Here is a tiny trained network, its code and every weight. The questions are about switching its units off for an input and a target symbol, where a switched-off unit gives its printed mean instead of its output.

import numpy as np


def w(rows, s, z=0):
    codes = np.array(rows[::2]) - 128.0
    scale = np.full(codes.shape[1], s)
    scale[-1] = z or s
    return codes * scale


def norm(h):
    return h / np.sqrt((h * h).mean(-1, keepdims=True) + 1e-5)


def softmax(a):
    e = np.exp(a - a.max(-1, keepdims=True))
    return e / e.sum(-1, keepdims=True)


def log_softmax(a):
    a = a - a.max(-1, keepdims=True)
    return a - np.log(np.exp(a).sum(-1, keepdims=True))


def net(x, mask):
    ids = ['γζηξπστ'.index(c) for c in x.split()]
    T = len(ids)
    res = E[ids] + P[:T]
    u = 0
    for l in range(2):
        r = norm(res)
        for j in range(3):
            rows = slice(2 * j, 2 * j + 2)
            q, k, v = (r @ M[l][rows].T for M in (Q, K, V))
            z = softmax(np.where(np.tri(T) > 0, q @ k.T / 2**0.5, -1e9)) @ v
            o = O[l][rows]
            res = res + np.where(mask[u + j], z, o[:, -1]) @ o[:, :-1]
        u += 3
    return log_softmax(norm(res)[-1] @ U[:, :-1].T + U[:, -1])


Q, K, V, O = {}, {}, {}, {}
E = w([
[89,57,53,157,214,154],'γ',
[119,161,155,141,121,54],'ζ',
[81,156,123,80,254,97],'η',
[120,149,49,72,99,190],'ξ',
[54,112,215,96,101,197],'π',
[106,94,188,110,151,61],'σ',
[121,170,147,161,107,69],'τ',
],0.022)
P = w([
[232,76,147,99,78,28],'0',
[57,138,69,132,112,11],'1',
[50,140,81,129,126,34],'2',
[45,145,95,131,131,49],'3',
[43,142,104,130,133,73],'4',
[54,150,112,135,134,89],'5',
[59,149,110,141,150,109],'6',
[54,150,111,136,148,111],'7',
[54,156,118,138,149,125],'8',
[59,166,116,132,140,130],'9',
[59,154,126,140,148,139],'10',
[61,168,138,137,143,139],'11',
[59,161,130,134,146,142],'12',
[58,168,147,129,147,145],'13',
],0.011)
Q[0] = w([
[151,145,212,166,173,150],'0.h1',
[198,113,178,73,151,41],'0.h1',
[214,77,104,134,71,109],'0.h2',
[72,178,109,121,135,192],'0.h2',
[252,85,232,150,167,155],'0.h3',
[39,51,193,139,175,134],'0.h3',
],0.012)
K[0] = w([
[41,105,179,112,92,112],'0.h1',
[45,110,176,101,143,172],'0.h1',
[3,144,132,154,117,118],'0.h2',
[137,105,98,103,116,67],'0.h2',
[125,100,75,158,78,61],'0.h3',
[179,100,126,87,56,113],'0.h3',
],0.015)
V[0] = w([
[193,56,87,108,127,157],'0.h1',
[59,201,130,27,255,78],'0.h1',
[19,158,48,139,171,180],'0.h2',
[172,125,136,37,48,178],'0.h2',
[147,242,93,162,156,93],'0.h3',
[180,32,63,174,81,124],'0.h3',
],0.0085)
O[0] = w([
[162,91,68,117,167,147,166],'0.h1',
[147,91,135,2,89,72,244],'0.h1',
[117,123,159,119,187,229,77],'0.h2',
[83,163,77,84,57,132,254],'0.h2',
[198,193,80,101,176,67,69],'0.h3',
[166,119,1,179,88,133,81],'0.h3',
],0.0095,0.0046)
Q[1] = w([
[110,150,146,72,149,164],'1.h1',
[121,115,69,164,129,173],'1.h1',
[183,167,169,176,172,120],'1.h2',
[194,116,78,103,146,88],'1.h2',
[10,118,60,100,234,220],'1.h3',
[252,152,87,193,163,175],'1.h3',
],0.011)
K[1] = w([
[180,107,106,154,117,134],'1.h1',
[94,175,85,88,132,137],'1.h1',
[160,102,114,93,105,55],'1.h2',
[184,187,48,93,160,92],'1.h2',
[142,50,169,124,84,161],'1.h3',
[252,106,89,169,111,124],'1.h3',
],0.015)
V[1] = w([
[148,208,117,142,108,31],'1.h1',
[254,55,16,181,175,104],'1.h1',
[60,135,135,125,234,57],'1.h2',
[137,241,82,179,198,170],'1.h2',
[209,75,195,170,155,92],'1.h3',
[85,190,186,195,83,165],'1.h3',
],0.0099)
O[1] = w([
[250,185,131,131,138,117,144],'1.h1',
[82,149,154,174,147,60,134],'1.h1',
[205,113,150,116,201,196,142],'1.h2',
[127,232,113,141,139,169,71],'1.h2',
[90,120,80,190,157,115,1],'1.h3',
[177,81,156,196,43,161,109],'1.h3',
],0.014,0.0084)
U = w([
[45,120,133,220,172,128,105],'γ',
[202,154,139,145,114,120,5],'ζ',
[127,148,180,17,186,222,253],'η',
[59,215,59,82,16,149,37],'ξ',
[114,43,176,136,33,209,125],'π',
[124,53,86,100,66,2,138],'σ',
[223,210,162,240,93,170,154],'τ',
],0.0071,0.0041)

Each question gives the input, a string of symbols that net reads in full, and the target symbol t.
The units are the heads (2 rows each of Q, K, V and O). Each row of codes is followed by its name. A weight is (code - 128) times the scale printed after its matrix; where a second scale follows, it is the last column's (O and U).
mask holds one flag per head, layer by layer. A switched-off head (its flag False) gives its mean, the last column of its rows in O, instead of its output. The means were averaged over made-up inputs and are rounded, as every weight is.
A unit's drop is (log p(t) with every unit on - log p(t) with that unit switched off) / (log p(t) with every unit on - log p(t) with every unit switched off).
The circuit of an input: a set's keep is (log p(t) with only the set's units on - log p(t) with every unit switched off) / (log p(t) with every unit on - log p(t) with every unit switched off). Starting from all 6 units, units are removed one at a time, each time the one whose removal leaves the highest keep (on an exact tie, the one counted first), for as long as the keep stays at least 0.8.
circuit, biggest first: the units of the circuit, biggest drop first
unit that matters most: the unit with the biggest drop
heads that matter: for each layer, one digit per head in row order, 1 if its drop is at least 0.15 and else 0, layers parted by /
input π ξ ξ ξ ξ γ γ ζ π π ξ σ γ, target π: unit that matters most -> 1.h3
input π γ σ τ, target π: circuit, biggest first -> [0.h3 1.h1]
input γ η γ ζ ξ π ξ π π ζ ζ γ γ ξ, target π: heads that matter -> 001 / 001
input γ η ξ ξ π ξ ξ ξ η, target γ: circuit, biggest first -> [1.h1 0.h2]
input π γ π η σ, target π: circuit, biggest first -> [0.h3 1.h1]
input η γ σ, target η: heads that matter -> 001 / 010
input ξ γ ξ σ τ σ ξ γ, target ξ: heads that matter -> 011 / 010
input ξ ξ ξ ξ ξ ξ ξ τ ξ σ ζ, target ξ: circuit, biggest first -> [1.h2 0.h2]
input ξ γ ζ, target ξ: heads that matter -> 111 / 010
input γ ζ σ π γ σ π γ σ σ γ ζ ζ, target π: circuit, biggest first -> [1.h3 0.h3]
input σ ξ σ ξ σ ξ ξ η, target σ: heads that matter -> 110 / 000
input ξ σ π ζ γ ξ ξ π, target ξ: circuit, biggest first -> [0.h3 0.h2]
input ξ ξ ξ ξ ξ γ η ζ η, target ξ: heads that matter -> 111 / 010
input γ ξ ξ ξ ξ π ξ ζ ξ π γ γ, target γ: heads that matter -> 110 / 101
input γ τ σ γ, target γ: heads that matter -> 011 / 100
input γ γ τ σ ξ γ ξ ξ, target γ: circuit, biggest first -> [0.h2 1.h1 1.h3]
input γ ξ ξ ζ τ, target τ: heads that matter -> 011 / 110
input ξ ξ ξ γ ξ ξ γ σ ξ ξ ξ ξ γ, target ξ: circuit, biggest first -> [1.h2 0.h2 0.h3]
input ζ ξ τ τ, target τ: circuit, biggest first -> [1.h1]
input τ τ ξ ξ ξ, target τ: circuit, biggest first -> [0.h1 1.h1 0.h2 0.h3]
input π ξ σ ξ η η η π ξ ξ ξ γ π τ, target π: heads that matter -> 000 / 110
input ξ ξ ξ ζ ξ π ξ η, target ξ: heads that matter -> 110 / 010
input π ξ π τ τ τ ξ σ γ σ γ π σ, target π: heads that matter -> 001 / 001
input γ ξ ξ η σ π ξ, target γ: circuit, biggest first -> [1.h1 0.h2 0.h3]
input ξ γ γ τ ξ ξ γ γ ξ ξ σ, target ξ: circuit, biggest first -> [1.h2 0.h3 0.h2]
input γ ξ ξ η σ τ, target γ: unit that matters most -> 1.h1
